Below are the code and all the weights of a small trained network. Each question names an input and a class and asks about switching units off, where a switched-off unit gives its printed mean instead of its output.

import numpy as np


def w(rows, s, z=0):
    codes = np.array(rows[::2]) - 128.0
    scale = np.full(codes.shape[1], s)
    scale[-1] = z or s
    return codes * scale


def f(y):
    return y / 2 * (1 + np.tanh(0.7978845608 * (y + 0.044715 * y**3)))


def log_softmax(a):
    a = a - a.max(-1, keepdims=True)
    return a - np.log(np.exp(a).sum(-1, keepdims=True))


def net(x, mask):
    res = np.array(x, float).reshape(1, 6) / 4 @ E
    y = f(res @ A[0][:, :-1].T + A[0][:, -1])
    res = res + np.where(mask, y, B[0][:, -1]) @ B[0][:, :-1]
    return log_softmax(res[-1] @ U[:, :-1].T + U[:, -1])


A, B = {}, {}
E = w([
[252,151,128],'x0',
[134,41,240],'x1',
[148,36,30],'x2',
[128,128,128],'x3',
[128,128,128],'x4',
[128,128,128],'x5',
],0.011)
A[0] = w([
[123,143,92,185],'N1',
[247,170,159,124],'N2',
[137,187,167,139],'N3',
[119,207,85,61],'N4',
[87,176,77,38],'N5',
[244,146,147,164],'N6',
[68,177,172,188],'N7',
[133,86,89,94],'N8',
[155,94,46,108],'N9',
[64,129,126,202],'N10',
[18,109,149,175],'N11',
[126,170,62,82],'N12',
[117,195,163,3],'N13',
[138,76,176,56],'N14',
[67,125,141,195],'N15',
[162,73,77,167],'N16',
[150,75,200,86],'N17',
[129,171,184,25],'N18',
[126,168,68,42],'N19',
[139,116,119,124],'N20',
[196,161,155,110],'N21',
[115,215,188,29],'N22',
[29,115,146,145],'N23',
[146,69,163,73],'N24',
[146,131,128,109],'N25',
[114,63,164,25],'N26',
[229,127,136,134],'N27',
[54,136,91,57],'N28',
[151,54,90,47],'N29',
[193,133,133,149],'N30',
[122,54,193,83],'N31',
[37,100,129,147],'N32',
[136,99,172,63],'N33',
[120,50,64,5],'N34',
[193,133,132,167],'N35',
[129,6,47,77],'N36',
],0.014,0.002)
B[0] = w([
[150,132,123,160],'N1',
[100,75,75,234],'N2',
[99,97,244,181],'N3',
[221,190,95,196],'N4',
[176,145,81,185],'N5',
[19,77,40,231],'N6',
[115,83,202,207],'N7',
[135,124,200,168],'N8',
[139,149,188,206],'N9',
[119,71,88,185],'N10',
[97,78,62,234],'N11',
[160,168,92,193],'N12',
[148,136,232,176],'N13',
[186,179,58,189],'N14',
[97,105,108,184],'N15',
[104,128,224,199],'N16',
[219,198,71,215],'N17',
[105,155,219,177],'N18',
[166,187,78,184],'N19',
[127,118,149,134],'N20',
[99,104,123,185],'N21',
[141,126,253,208],'N22',
[84,96,90,219],'N23',
[189,182,115,185],'N24',
[133,118,121,133],'N25',
[213,146,62,186],'N26',
[83,72,65,214],'N27',
[125,116,64,185],'N28',
[139,147,213,191],'N29',
[68,52,67,180],'N30',
[203,182,70,221],'N31',
[84,69,43,212],'N32',
[196,193,98,170],'N33',
[109,128,224,201],'N34',
[88,83,102,182],'N35',
[117,121,254,247],'N36',
],0.0076,0.012)
U = w([
[64,56,49,126],'0',
[117,149,207,239],'1',
[191,254,47,2],'2',
],0.015,0.0014)

Each question gives the input, the list of numbers given to net, and the class t.
The units are the neurons (one row each of A and B). Each row of codes is followed by its name. A weight is (code - 128) times the scale printed after its matrix; where a second scale follows, it is the last column's (A, B and U).
mask holds one flag per neuron, in row order. A switched-off neuron (its flag False) gives its mean, the last column of its row in B, instead of its output. The means were averaged over made-up inputs and are rounded, as every weight is.
A unit's drop is (log p(t) with every unit on - log p(t) with that unit switched off) / (log p(t) with every unit on - log p(t) with every unit switched off).
The circuit of an input: a set's keep is (log p(t) with only the set's units on - log p(t) with every unit switched off) / (log p(t) with every unit on - log p(t) with every unit switched off). Starting from the 12 units with the biggest drops (on a tie, the unit counted first), units are removed one at a time, each time the one whose removal leaves the highest keep (on an exact tie, the one counted first), for as long as the keep stays at least 0.8.
units of the circuit, in order: the units of the circuit, biggest drop first
top k neurons: the k neurons with the biggest drops, biggest first
drop of u: that unit's drop, to one decimal
input [7,8,7,-6,5,-3], class 2: units of the circuit, in order : [N17]
input [-8,4,-8,-3,-7,3], class 0: top 3 neurons : [N11; N32; N23]
input [7,8,2,-4,-5,1], class 2: top 2 neurons : [N17; N31]
input [4,3,-4,-6,-4,-2], class 0: top 3 neurons : [N6; N2; N36]
input [8,-2,-8,-7,8,-2], class 0: top 2 neurons : [N6; N2]
input [1,0,-2,7,7,-4], class 1: top 3 neurons : [N32; N11; N6]
input [-8,7,-4,-6,6,4], class 0: top 2 neurons : [N11; N32]
input [3,3,-2,2,6,-2], class 0: top 2 neurons : [N4; N6]
input [0,-5,7,-2,-2,-1], class 1: drop of N6 : 0.0
input [-3,4,1,-2,-5,1], class 2: drop of N6 : 0.1
input [7,8,8,2,-7,-8], class 1: drop of N8 : 0.1
